[[-46.1 -40.5]
 [-68.6 -69.3]
 [ -1.5   1.1]]
->
[[-46.1 -68.6  -1.5]
 [-40.5 -69.3   1.1]]

[[ 22.4  27.6  20.4 -33.3 -21.3 -47.4  -0.3  14.5]
 [ 16.2   1.2 -22.0 -56.1  -8.8   7.5 -13.2   3.3]
 [  0.3  15.8   4.2  10.2  -9.4 -26.3  27.5  30.7]
 [ 12.2 -29.0   7.2   7.7   3.3   2.8  33.9 -12.9]
 [ 51.6  -1.8 -25.8 -33.9 -21.1 -66.4 -17.4 -13.6]
 [ 21.7  -6.9   4.0  -1.5  32.8 -11.2  -6.8   7.7]]
->
[[ 22.4  16.2   0.3  12.2  51.6  21.7]
 [ 27.6   1.2  15.8 -29.0  -1.8  -6.9]
 [ 20.4 -22.0   4.2   7.2 -25.8   4.0]
 [-33.3 -56.1  10.2   7.7 -33.9  -1.5]
 [-21.3  -8.8  -9.4   3.3 -21.1  32.8]
 [-47.4   7.5 -26.3   2.8 -66.4 -11.2]
 [ -0.3 -13.2  27.5  33.9 -17.4  -6.8]
 [ 14.5   3.3  30.7 -12.9 -13.6   7.7]]

[[ -4.2  -7.3  -2.7 -14.4  -3.0  -2.9]
 [-49.9 -73.5   1.1  -6.1   8.7 -39.1]
 [-69.4 -75.0  -1.1  13.5  -4.1  -4.5]
 [-49.0 -53.9   0.1   7.2  -1.4  -6.9]
 [-19.6 -27.1   2.2 -13.5   4.6 -19.7]
 [ 10.5   3.9   0.1  27.9  10.8   4.6]]
->
[[ -4.2 -49.9 -69.4 -49.0 -19.6  10.5]
 [ -7.3 -73.5 -75.0 -53.9 -27.1   3.9]
 [ -2.7   1.1  -1.1   0.1   2.2   0.1]
 [-14.4  -6.1  13.5   7.2 -13.5  27.9]
 [ -3.0   8.7  -4.1  -1.4   4.6  10.8]
 [ -2.9 -39.1  -4.5  -6.9 -19.7   4.6]]

[[ 22.7  -6.2 -27.0]
 [  3.1 -17.4 -10.1]
 [-48.5  43.4  46.9]
 [ 61.9 -39.4 -74.8]]
->
[[ 22.7   3.1 -48.5  61.9]
 [ -6.2 -17.4  43.4 -39.4]
 [-27.0 -10.1  46.9 -74.8]]

[[-11.5  -8.9  11.8   0.8  -4.4   2.1   5.5  25.9  15.4 -12.2]
 [ -2.7 -14.8  14.5   1.8 -11.8   5.3  26.5  53.1  28.5 -17.4]
 [ 12.2 -12.7  14.0  -1.0  -7.4  19.2  16.6  30.3  25.1 -14.6]
 [-23.5 -20.4  41.6  -5.6  -3.5  25.4  -2.9  49.4  41.6 -38.8]
 [  1.7 -13.0  22.4  -5.1  -2.4  25.2   2.1  24.1  28.8 -20.7]
 [  5.3  -7.6   8.2  -1.3  -2.7  10.5   7.2  13.4  14.4  -6.9]
 [ -5.3  -3.6   5.8  -0.5  -1.5   1.7   4.0  14.1   7.9  -6.5]
 [-24.5 -17.9  26.7   0.1  -8.3   4.5  18.8  61.6  33.3 -26.9]
 [-18.1 -13.6  18.6   1.0  -9.5   1.8  17.2  53.5  27.2 -22.4]]
->
[[-11.5  -2.7  12.2 -23.5   1.7   5.3  -5.3 -24.5 -18.1]
 [ -8.9 -14.8 -12.7 -20.4 -13.0  -7.6  -3.6 -17.9 -13.6]
 [ 11.8  14.5  14.0  41.6  22.4   8.2   5.8  26.7  18.6]
 [  0.8   1.8  -1.0  -5.6  -5.1  -1.3  -0.5   0.1   1.0]
 [ -4.4 -11.8  -7.4  -3.5  -2.4  -2.7  -1.5  -8.3  -9.5]
 [  2.1   5.3  19.2  25.4  25.2  10.5   1.7   4.5   1.8]
 [  5.5  26.5  16.6  -2.9   2.1   7.2   4.0  18.8  17.2]
 [ 25.9  53.1  30.3  49.4  24.1  13.4  14.1  61.6  53.5]
 [ 15.4  28.5  25.1  41.6  28.8  14.4   7.9  33.3  27.2]
 [-12.2 -17.4 -14.6 -38.8 -20.7  -6.9  -6.5 -26.9 -22.4]]

[[ -4.2 -17.8  46.9]
 [-25.1  10.8  21.8]
 [ 35.0 -10.2 -41.0]
 [  4.6 -31.9  19.9]
 [  7.7  20.7   3.5]
 [ 58.4  10.4  30.0]]
->
[[ -4.2 -25.1  35.0   4.6   7.7  58.4]
 [-17.8  10.8 -10.2 -31.9  20.7  10.4]
 [ 46.9  21.8 -41.0  19.9   3.5  30.0]]
